Known rows:
goflibri: [ -1   2 -19  -9   2   6   0  10   6  17  16  -7  -8  26  -7 -13  15  -1
  -2  21  27  -5  11  14 -19   8  -1 -28  -1   5 -32   4  27   4   2   2
   9   8]
zopir: [  2  21   8  14 -25 -25  -5  -2  10  14 -13   0  16  15 -22 -13  -8 -13
  21  -8   4 -19 -14  17 -11  44 -23   8 -25  -9   0  16  12  -7  -7  64
 -22  -6]
greno: [ -2   4   1  -8  -1 -18  12   6  13  13  -2   2 -11   6  -8  -8  -4   7
   2  -2  19  -5  -2  24  -3  19  -4 -10  -8   2 -14  18  14   9  14   8
   0   8]
lasabrer: [-20 -18  24   3  10  18  -3 -33  -8 -31  20  -6 -64   2   7  -6 -14   3
  -2 -25 -38   3  -8  -7  56   4   1  38 -22 -31   1   3 -30  27   8 -22
  -8 -18]
mevasos: [  0  23   9   6 -19 -17  -2 -12  11  -3   1   1 -12   8 -38  -5 -13 -32
  10   1   5 -24 -11   8   5  15 -14   9 -24 -18  10   3   4  -6  -5  45
 -20   7]
zamum: [ -6   9  -1   3  -9  -7   8   0  12   1   5  -4 -11   7  -8 -13   3  -2
   7   2   7  -9  -4  17   0  23 -11  -2 -15  -6 -13   9  10   1  12  23
  -4   5]
nobrem: [  5  12  -8  -4   1   4   3  -8   6  -1  21 -10 -14  12 -18  -5  10 -24
 -10   4  15 -21   9  16  -5  -2  -5   0   4  -2 -10  -6  11   7   2   7
  -4   8]
daben: [ -5   5  12  22 -37  11  -7 -22 -10 -23   8 -30   0   3 -14  -1 -22  -2
 -26 -23   6 -11  -4   5   7  15  -7  19 -16 -11  21 -19  -8  -7 -23  -1
 -14  31]
dopal: [ -2  -7  10  -8 -26  -8  -4   7   6  -4 -24  -9   8  18  -3  -1  -6  10
   8 -25  -8  -4 -18  28  -5  22 -14  -1 -14   0   8   3  14  13  -3   7
   1   6]
brumam: [  1   0  16   1 -26   6  -9  -9  -2  12 -15  -8  12  23   7  -5   2  18
  10 -14  -1  -9 -10  23  -8  24 -12   6 -22 -13  -5  12  14  26  -8  26
 -11   3]
drisomir: [  5  24  -1  21 -21  -6   0  -1  12  -2  13  -5  -9   9 -20 -15  -2 -23
  15  12   9 -22   2   4  -4  24 -17   9 -28  -5   1  10  12 -12  -2  48
 -12   1]
dafegis: [-13  -6   6 -14  -1 -13  18 -11  11  -2 -10   0 -17   3 -17   1 -14   0
   1 -15   5  -7  -7  26  12   9  -8   6  -4 -15   5  11  -1   7   0   4
 -10   7]
tagram: [ -7   8 -14 -16   8   7   3   7   7  -2  11  -9 -23   1  -7 -10  -6   1
  -2   8  18  24  19  -8   8  20  -1 -13 -17   4 -27  16   6 -16  20  -7
   3 -10]
briplosu: [  4  18 -12   6  -1  -5   0   4   8   3  24  -2 -29   7 -22 -11   2 -19
   8  24  14  -6   6  -1   0  10 -10  -1  -6   4 -16   6   9  -6   5  18
  -4   4]
soskil: [  2   7  -2   9 -14  11 -37 -19  -1   3  22 -17 -21  29 -15 -22  -6 -33
   8   6 -13  -1  -1 -12  12  21  -6  -3 -25 -15 -23   1   2  -6 -12  13
 -10 -21]
bokur: [  7  25 -16   7  -5   0   1   3  10   4  31   0 -29   7 -22 -22   3 -22
   6  31  25  -6  11 -11   0  14 -12  -7 -16  -3 -20   6  16  -9   2  18
   1   3]
megra: [  0 -10  -3 -15  -4 -11  -2 -10   7  -9   1  -6 -20  12 -19  15  -2 -14
 -15 -10   2 -11  -8  21   9  -7  -6  -9   4  -3  -1 -11   5  10   4 -15
  -6  14]
libar: [  6  17  -6   7 -15   4  -4  -8   8   4  16 -15   5  18 -10 -16  11 -11
  -2   2   7 -16   0  13 -16  13  -9  -7 -19   2 -11   8  16   3  -2  21
  -2   2]
zapel: [  8  11  -3  -6  -2   4 -26 -20  -5   3  16 -17 -22   9 -23   4  -5 -35
 -16 -12  -1  -7  14   5  17   4  -4   3 -11  -6  -4  -2 -10  -5   7  10
 -21 -17]
druler: [ 14  16 -17  -1 -18 -11 -24  20  21 -17   7  -9 -17  14 -25 -21  13 -35
   6  14  -7  -3 -12  -7   0  -1 -10 -31 -18  24   6 -10  22 -32   5 -10
  25   8]
kemudron: [  0  -1 -12  16 -25  21  14   7   3   5   0 -23  25  14  24 -32   5  53
 -11 -11  35   3   6  18 -35  51   0  -4 -22  20 -24   6  23 -11  -4  -1
  11  33]

Facts:
[gevil,kunek,pleplalu,flazas,ladul,meva,ratro,nonel,trezagris] ρ rekli
[kurok,gibo,stostugrok,fudre,moskim,gavi,rutra,klebok,teriflim,skogru,gupem,plukis] ρ brumam
[brokon,draluk,plasti,nesun,staflus,rinis] ρ tristek
[dafegis,koflim,flitis,skiklapin,vugraskes,rugraskal,druler] ρ selusum
[zesen,brekek,kleluk,bragru,skidi,fluklol,sidelon,pledresu] ρ kunek
[skuros,soskil,lumi,pefa,zimazas,viplir,gupun,nofe,lasabrer,sidro,fesu] ρ brosudok
[trotrom,skudris,lubru,daben,nobrem,trakisku,gruskevem] ρ tefo
[vizon,kloba,diges,trafeskir,tagror,stazur] ρ stuflik
[briplosu,megra,plekles,kleflu,klabapar,plogrin] ρ nonuga
[skoraklu,pugoris,braduru,driradro,brelegre,stugem] ρ zesko
[kemudron,puti,vokugrim] ρ plegroklom
[pofaze] ρ dopal
[gapa,fofin] ρ stibu
[libar,ridram,stibu] ρ mutrito
[nekiza,tepos,griplum,nofir,griti,fivem] ρ kleflu
[vamok,stabus,stigrak,meske,tagram,grusta] ρ tretaska
[stisu,gotrefla,zasta,bizi,brero,risagrim,vudrer,mevasos] ρ kluzis
[nabrake,matrevam,dako,grofa,plafibrul,floni,gratrus] ρ fabar
[flero,geskin] ρ matrevam
[dopal,kludel,raba,bufludrar,rudrel] ρ duklis
[sturu] ρ zopir
[griple,goser,kodrukes,tefo,riklil] ρ fidroste
[bokur,nedrum] ρ mukodum
[zazan,grebro,redrar,druflo,grulufa,stuvutro,futir,troplo] ρ stisu
[mukodum,skegar,bilur,tabel,skiflar] ρ greno
[drufas,mavi,gotis,tretaska,brosudok,groplo,flugrom,zesko,dodro] ρ greni
[zopir,tristek] ρ klastu
[goflibri,flavu,resta] ρ rutra
[pezuba,kuzuk,koson] ρ goser
[drisomir,druplom,brukir] ρ dako
[flubros,stetor,trifli] ρ kurok
[zubrus,zamum,miklem,nebredos] ρ pugrezuk
[zapel] ρ dodro
[manom] ρ kemudron
[punam] ρ skiflar
[kigrar] ρ gevil
ξ (each to the one after it):
gapa fofin
nekiza nofir griti griplum tepos fivem
fudre klebok skogru gibo teriflim gavi rutra stostugrok plukis kurok moskim gupem
flero geskin
plekles briplosu kleflu klabapar plogrin megra
griple kodrukes goser riklil tefo
bokur nedrum
ridram libar stibu
mukodum skiflar tabel skegar bilur
gotis zesko tretaska mavi flugrom drufas dodro brosudok groplo
raba bufludrar rudrel kludel dopal
pezuba kuzuk koson
stabus stigrak tagram vamok grusta meske
gupun soskil pefa fesu viplir zimazas lasabrer nofe lumi sidro skuros
drisomir druplom brukir
nesun staflus plasti rinis brokon draluk
tristek zopir
skiklapin druler rugraskal koflim flitis dafegis vugraskes
stetor trifli flubros
vudrer gotrefla mevasos zasta bizi risagrim stisu brero
puti kemudron vokugrim
skidi fluklol kleluk bragru brekek pledresu sidelon zesen
lubru trotrom nobrem trakisku daben skudris gruskevem
stuvutro redrar futir druflo zazan troplo grebro grulufa
meva pleplalu ratro nonel kunek trezagris gevil flazas ladul
resta goflibri flavu
driradro pugoris stugem brelegre skoraklu braduru
nebredos miklem zamum zubrus
stazur diges kloba vizon trafeskir tagror
floni dako gratrus plafibrul grofa nabrake matrevam
brokon π risagrim,brosudok
trotrom π brero,pefa,pofaze,fesu
kloba π grebro,flugrom,pleplalu
skoraklu π grofa
nonuga π vamok,brosudok,mevasos
kemudron π matrevam,griple,klastu
kunek π gupun,mevasos
nekiza π zesko
stisu π matrevam,stostugrok,ratro
nabrake π lasabrer,floni,skiflar,koson
kleluk π stibu,dako,draluk
flero π plegroklom
moskim π miklem,bufludrar
ridram π flugrom,gupem,griti
goser π stigrak,miklem
lumi π lubru,rutra
tepos π trafeskir
drufas π stigrak,skuros,plekles
greno π brelegre
druflo π nesun,vizon,bufludrar
goflibri π skiklapin,kludel
stabus π matrevam,skuros,vokugrim,nesun,raba
flazas π gibo,grebro
ladul π grebro,lasabrer,koflim
klebok π fabar
diges π kurok,sturu,klastu,nesun
zubrus π grofa
teriflim π nonel
tefo π kurok,plogrin
stetor π klabapar
bilur π grofa,mukodum,brekek,daben
vudrer π gapa,stigrak,daben
stuflik π stigrak,fivem,vokugrim,sidelon
nofe π zesen,nedrum
geskin π fesu,skudris
meske π klabapar,sturu,stigrak,kluzis
kuzuk π punam,meva
rudrel π floni,zimazas
staflus π brekek
trifli π brelegre
manom π grofa,plukis,rinis
grulufa π zazan,stostugrok,plukis,skuros,bufludrar,flubros,koson
skogru π zapel,kleflu
tagror π drisomir,rekli,flitis
vugraskes π soskil
driradro π gibo,dako,zesko,flavu
plafibrul π gibo,selusum,skudris
stugem π mukodum,nesun
brukir π vamok
riklil π trafeskir,rugraskal
tagram π nedrum
pledresu π zesen,flubros
gruskevem π rekli
gratrus π skidi
pugrezuk π nonel
kigrar π zopir,futir,rugraskal,bragru
trezagris π gavi,rugraskal
{gevil,kurok,skuros,vizon,skoraklu,stostugrok,brekek,nonuga,kemudron,pofaze,libar,nekiza,soskil,fudre,megra,kleluk,flero,dopal,pugoris,sturu,plekles,griple,zazan,ridram,goser,gavi,rutra,tepos,mukodum,grebro,griplum,pefa,kluzis,nofir,dako,redrar,plasti,skudris,raba,druflo,skegar,goflibri,pezuba,stabus,ladul,zasta,klebok,flubros,tretaska,nesun,selusum,tristek,stigrak,diges,risagrim,brosudok,stetor,bilur,braduru,vudrer,tabel,bragru,zapel,skiflar,nedrum,greni,stuflik,nofe,geskin,skidi,meske,kuzuk,rudrel,staflus,trifli,lubru,grulufa,meva,resta,tagror,zesko,daben,nobrem,vugraskes,driradro,grofa,rugraskal,ratro,sidro,futir,plogrin,griti,brumam,druler,plafibrul,troplo,brelegre,fesu,sidelon,stugem,brukir,rinis,stazur,punam,pledresu,gratrus,nonel,kigrar,trezagris} λ 337
{brokon,dafegis,zesen,trotrom,kloba,koflim,gibo,briplosu,fabar,plegroklom,klastu,kunek,gapa,vamok,stisu,nabrake,draluk,moskim,bokur,mutrito,pleplalu,fofin,lumi,stibu,matrevam,drufas,kludel,flitis,mavi,gotis,zopir,gotrefla,greno,zimazas,viplir,gupun,flazas,drisomir,flavu,bizi,zubrus,brero,kodrukes,teriflim,bufludrar,skiklapin,tefo,duklis,trafeskir,zamum,groplo,puti,mevasos,fluklol,kleflu,druplom,flugrom,miklem,manom,lasabrer,stuvutro,skogru,dodro,fidroste,koson,rekli,nebredos,klabapar,trakisku,gupem,fivem,plukis,riklil,tagram,floni,gruskevem,pugrezuk,vokugrim,grusta} λ 408
δ stostugrok <- zesen,geskin,plogrin
δ tefo <- gibo,zasta,sidelon
δ fabar <- briplosu,gapa,vamok,bokur,nofir,brero,kuzuk
δ stuflik <- skoraklu
δ rutra <- brekek,kleluk,gavi,mavi
δ nabrake <- pofaze,griplum,redrar,stabus,flazas,stigrak,fivem,gratrus
δ rekli <- nekiza,tepos,koson
δ kluzis <- soskil
δ kodrukes <- fudre,tagram
δ klastu <- megra
δ duklis <- flero,zazan
δ mavi <- pugoris
δ pugrezuk <- draluk,lumi,nebredos
δ mutrito <- sturu,klabapar
δ kurok <- ridram
δ trakisku <- drufas,trezagris
δ kemudron <- kludel
δ dodro <- grebro,griti
δ dopal <- flitis,meva
δ stisu <- gotrefla
δ fidroste <- plasti,flubros
δ goser <- raba,puti
δ zopir <- goflibri
δ zesko <- gupun
δ trezagris <- diges,zapel
δ plegroklom <- teriflim,vudrer
δ bufludrar <- bilur,nobrem
δ tepos <- braduru
δ stibu <- groplo
δ kigrar <- druplom
δ puti <- trifli
δ stetor <- manom
δ brumam <- grulufa
δ griple <- lasabrer
δ gapa <- stuvutro,gupem
δ riklil <- druler
δ greni <- trakisku
δ kunek <- floni

Rows:
No name comes twice in this set of rows, the named rows included.
[  1   9   6   0  -5   6 -12 -14  -2 -10  23  -6 -30  12 -18   1   9 -34
  -1  -1 -10 -20   1   9  17 -12 -11   6  -9 -11   5  -2   4  15   4   9
 -10  -2] => pofaze
[  6  21   9   3 -27 -12 -15 -19   2   1  -5 -14  10  24 -41   4  -9 -52
  10  -6  -2 -23  -7  14   0  12 -20   8 -15 -18  10   0   5  -6 -15  50
 -27  -7] => rugraskal
[ -5   3 -11   3  -2  20  15   9  10  -3  14 -12 -10  13  22 -20  27  23
  -2  -5  12  -8   2  19 -13   6  -1  -5 -13   9 -17   9  27  11  11  -9
  20   9] => rudrel
[  4   7 -13   8 -15  14   5   0   0   4  15 -17   8  17  -2 -20   1  10
  -9   3  28  -5   9  11 -21  23   1 -11 -20  10 -15   4  22  -6  -5   5
   6  26] => staflus
[-22 -42  32  14 -25   7   1 -56 -20 -45 -14 -36 -24  -8  -9  12 -47  12
 -46 -73 -23   3 -12  22  42  19   5  40  -5 -11  37 -32 -42   9 -18 -55
 -32  33] => skuros
[  0 -16  19   0 -21 -22   4 -17   5  -9 -24 -10   5   7 -16  16  -5  -5
 -13 -47 -13 -36 -21  44  -1  11 -15  14   1  -5  23  -1  -6  17   5  12
 -23  12] => rutra
[  4  25 -16  16 -13 -12  12   6  24  -5  17  -7  -6   2 -20 -28   9 -16
   6   7   9 -23   1  14  -8  25  -6 -10 -21  11  -3  12  21 -20  16  27
   3  10] => puti
[ 13  11 -17   4  15  19   1   6   9   3  43   2 -27  15   5 -23  42  -9
   2  16  10 -29  14   6  -9  -3  -3  -5  -4  11 -31  14  28  20  23   4
  13   0] => nekiza
[ -9  -1  16  -8   6  -7  12 -12  16 -21  11   6 -53  -3 -14   0   1 -18
   5 -10 -16 -13  -4  11  35 -15 -11  15  -7 -20  12  -1  -3  18  11  -2
  -1  -1] => draluk
[ -5 -12 -13 -18 -10 -17  19   4  17  33 -31  -9  35  23  -2  -6   6   8
   6 -15  30  -7  -8  56 -36  26  -1 -36  -5   5 -20  20  34  17   9  23
  -3  13] => kigrar
[-19 -42   4 -22   5  31  27   2  -8  -7   4 -23 -29  11  34   6  -9  68
 -38 -14  40  33  10  19   4  10  15  -9   8   1 -31  -9   8  32 -11 -76
  12  51] => grulufa
[-18 -22   1  -3   1   4  49   4  17 -14  -9  -1 -17  -9  37 -21  17  63
  -2 -26  13   4 -11  41  -1  19   2   7 -18   5 -11  23  15  26  26 -28
  18  23] => nabrake
[-17 -36  -9 -19   9  -1   8 -23   6  -1 -22 -19 -11  16   9  -9 -13  19
 -21 -37   4  10 -10  45   6  14  19 -15  -1   4 -15   2  -6  26   7 -47
  -5  10] => nofe
[ -7 -24  15 -10 -10 -26 -30 -34  -2  -1 -25 -14 -12  22 -31  17 -30 -32
  -7 -48 -26 -15 -17  29  24  13  -3   7  -1 -16   9  -3 -25  10  -4   0
 -37 -14] => brosudok
[  6   5 -17  -7  15  16   3   8  12   1  27   5 -27  17   8 -21  39  -5
   5  19   8 -16   6   9  -5  -9   0 -18  -5   7 -30  13  26  20  24  -6
  23  -4] => geskin

Now the same things, written a new way:
Known rows:
fivem: [ 17 -12  15 -27  31  -4 -13   0  35 -42 -17  20  -4  18  -1   2 -50  39
 -44  -6 -29  12 -19  21   6  28  15  -3   0 -41  27]
koflim: [ 18 -11 -12 -45  19 -11  -1  19  22 -23  -5  -8 -17   7  26  -5 -44  27
  -4  -1 -13   7   1   6 -20  27   6   8  -6 -34  19]
zamum: [ 18 -15  -9 -36  16  -2   0  21  22 -20  -7 -17 -18   1  30  -6 -53  28
   5  -7  -5  17  -3   2  -8  19   0   1  -7 -32  15]
ladul: [ 28 -26 -18  -8  18  -3  18 -10   9 -28  -2 -17 -12   0  26 -24 -51  17
 -22  11   0  43  -6  16  11  11  -3   7 -24  15   3]
fabar: [ 34 -14 -37 -63  15  -7   1  19  30 -10  -9  24 -19  -2  31  18 -41  19
  -7   8  15   5  15  14 -13  45   7 -17 -30 -28  11]
gotis: [ 26 -23  -7 -37   0  18  -9  11  17 -28 -11   0 -17  12  31   0 -53  26
  11 -17  -5  13   7  -6 -16   9  -7   6 -14 -29   7]
diges: [ 20 -33   7 -18   7  22  -8 -17  20 -39 -16 -21 -25 -21  10  -7 -76  25
  10 -32   3  34 -27  28  17 -11  10 -20 -16 -16  20]
kleluk: [ 25 -27  -9 -22  13  18   6   9  17 -26   1 -47 -27 -11  35 -16 -43   7
  13   3   2  38 -12   0   9   9  -2  19 -14  -4  15]
trotrom: [ 26 -31  -8 -28  10   9  12   2  26 -34  -6 -33 -25 -12  37  -2 -50  29
  15 -23  14  39   8  -6  12  15 -16  -1 -12 -15   2]
lubru: [ 18 -16 -12 -50   1   5 -17   9  19 -24 -19  -3 -31   8  31  -3 -32  31
  -3 -13 -15  14  -9  -2 -25   9  -1   8 -18 -35  14]
kigrar: [ 39 -29 -11 -29  19  10  10   1  27 -36 -12 -31 -26 -10  35 -19 -47  10
   3  -3   6  43   2   9  13  12   0   5 -25   5   2]
plogrin: [ 13 -13   1 -36  21  -5 -11   0  18 -30  -7  -2 -20   2  12  -9 -50  22
 -17  -6 -20   2 -19  14 -19  13  25   6   0 -31  24]
tagror: [ 29 -26  -9 -21  24  -3  20 -14  21 -35  -4 -21 -25 -13  27  -9 -50  16
 -11  -9   1  31  -5   6   6  14   5  11 -11   5   3]
manom: [ 22 -28   7 -14  16  13   5 -11  20 -42  -4 -16 -13 -16  10  -4 -73  26
  -1 -25  -1  31  -8  20  18   4   3 -21  -8 -16  20]
kludel: [ 13 -13  -6 -38  22  -4  -2  16  20 -23   0 -12 -14   6  25  -8 -45  24
  -6  -3 -16   4  -5   3 -22  24  10  11  -4 -38  23]
libar: [ 22 -17 -11 -42   9   7 -11  10  26 -24 -16 -10 -26  -1  31  -8 -42  27
   7 -12  -2  20  -9   2 -11  11  -3   1 -18 -28  11]
goflibri: [ 20 -23  -6 -25   7  13  -3  -2  27 -30 -11 -29 -25 -12  34  -3 -50  26
   7 -21   5  29 -16  -4   5   6  -6   5 -14 -12  13]
gevil: [ 33 -19 -12 -25  20 -15   8  -8   1 -24  -3  -4 -23   4  21 -16 -33   7
 -19  16  -9  19   0  15  -7  15   8   6 -17 -17  16]
skiklapin: [ 16 -20 -11 -53  -4   8 -13  16  22 -26 -13  -5 -19  11  25   1 -38  32
   2  -8 -17   9   8  -3 -24  16 -10   0 -13 -40  11]
tretaska: [ 36 -17  -8 -24  19  -7  -4  13  11 -24 -16   4 -23   4  40  -6 -53  10
  14 -12  16  11  -6  -1 -13   9   8   8 -11 -34  21]
mutrito: [ 38 -22 -12 -45  18 -13   8   9  14 -26 -10  -4 -22   1  30  -6 -46  23
   0  -7   3  22  13   7 -12  24  -3  -8 -16 -34  15]

Rows:
No name comes twice in this set of rows, the named rows included.
[ 17 -15 -14 -38  24 -16  10 -11  25 -32  -9  -9 -21  -3  20  -9 -47  30
 -19 -11  -9   8  -7   3 -16  20  12  10  -3 -13   1] => troplo
[ 49 -28   3 -30  18  -8  -1  -9  23 -37 -25  -3 -29 -20  17 -10 -66  17
  11 -21  14  32 -10  33  10  -2  16 -32 -22 -28  24] => goser
[ 15  -8 -17 -44  19 -15   6  -2  22 -26  -7  -3 -22   6  23 -11 -38  26
 -23   0 -16   4  -7   1 -24  20  15  17  -7 -19   8] => risagrim
[ 20 -11  -8 -27   7  12 -18  17  16 -22 -13   6 -16  17  34  -6 -47  21
  10 -15  -6   5  -9  -6 -27   5   7  19 -15 -34  15] => soskil
[ 42 -22 -11 -42  31 -23   8  -2  18 -32 -14  -5 -29  -3  29 -10 -40  15
  -9   0   0  19   5   6 -11  21  12   0 -15 -30  16] => dopal
[ 22 -23  -6 -46   5  18  -4  22  18 -26  -4 -22 -17   7  25  -7 -46  19
   8   7 -16  26   4   9  -2  17  -3   2 -20 -25  18] => fluklol
[ 23 -32 -13 -26   0  22  -1 -10  18 -33 -11 -32 -35 -11  33  -7 -44  19
  10 -18   4  31  -7 -10   6   3 -16   7 -18  -9   1] => ridram
[ 14  -8   4 -46  17  -1 -24  19  22 -27 -14  12  -9   9   4 -10 -64  34
  -8 -12 -21   4 -15  31 -20   7  25 -23  -9 -53  32] => vokugrim
[  7  -7  -8 -29  17 -21  -5  -1  10 -19  -6  25   0  11   0 -19 -68  43
 -35   4 -30   7  -6  32 -21  12  17 -17 -17 -31  17] => plukis
[  9 -11  -5 -28  13  -3  -4   8   4 -19   6   7   0  23   5 -17 -50  22
 -32  24 -39   7  -6  27 -17  17  13   2 -11 -25  24] => zesen
[ 34 -32  -3 -21  24 -15  16 -31  18 -44  -6   0 -10 -16   7  -9 -72  33
 -19 -21   2  30   2  31  13   8   3 -30 -16 -13  10] => stisu
[ 31 -23  -6 -43   2  16  -9  -5  30 -36 -28  -8 -30 -10  21  -6 -54  29
   7 -27  -3  29  -7  16  -2  -3   5 -19 -26 -17   6] => stetor

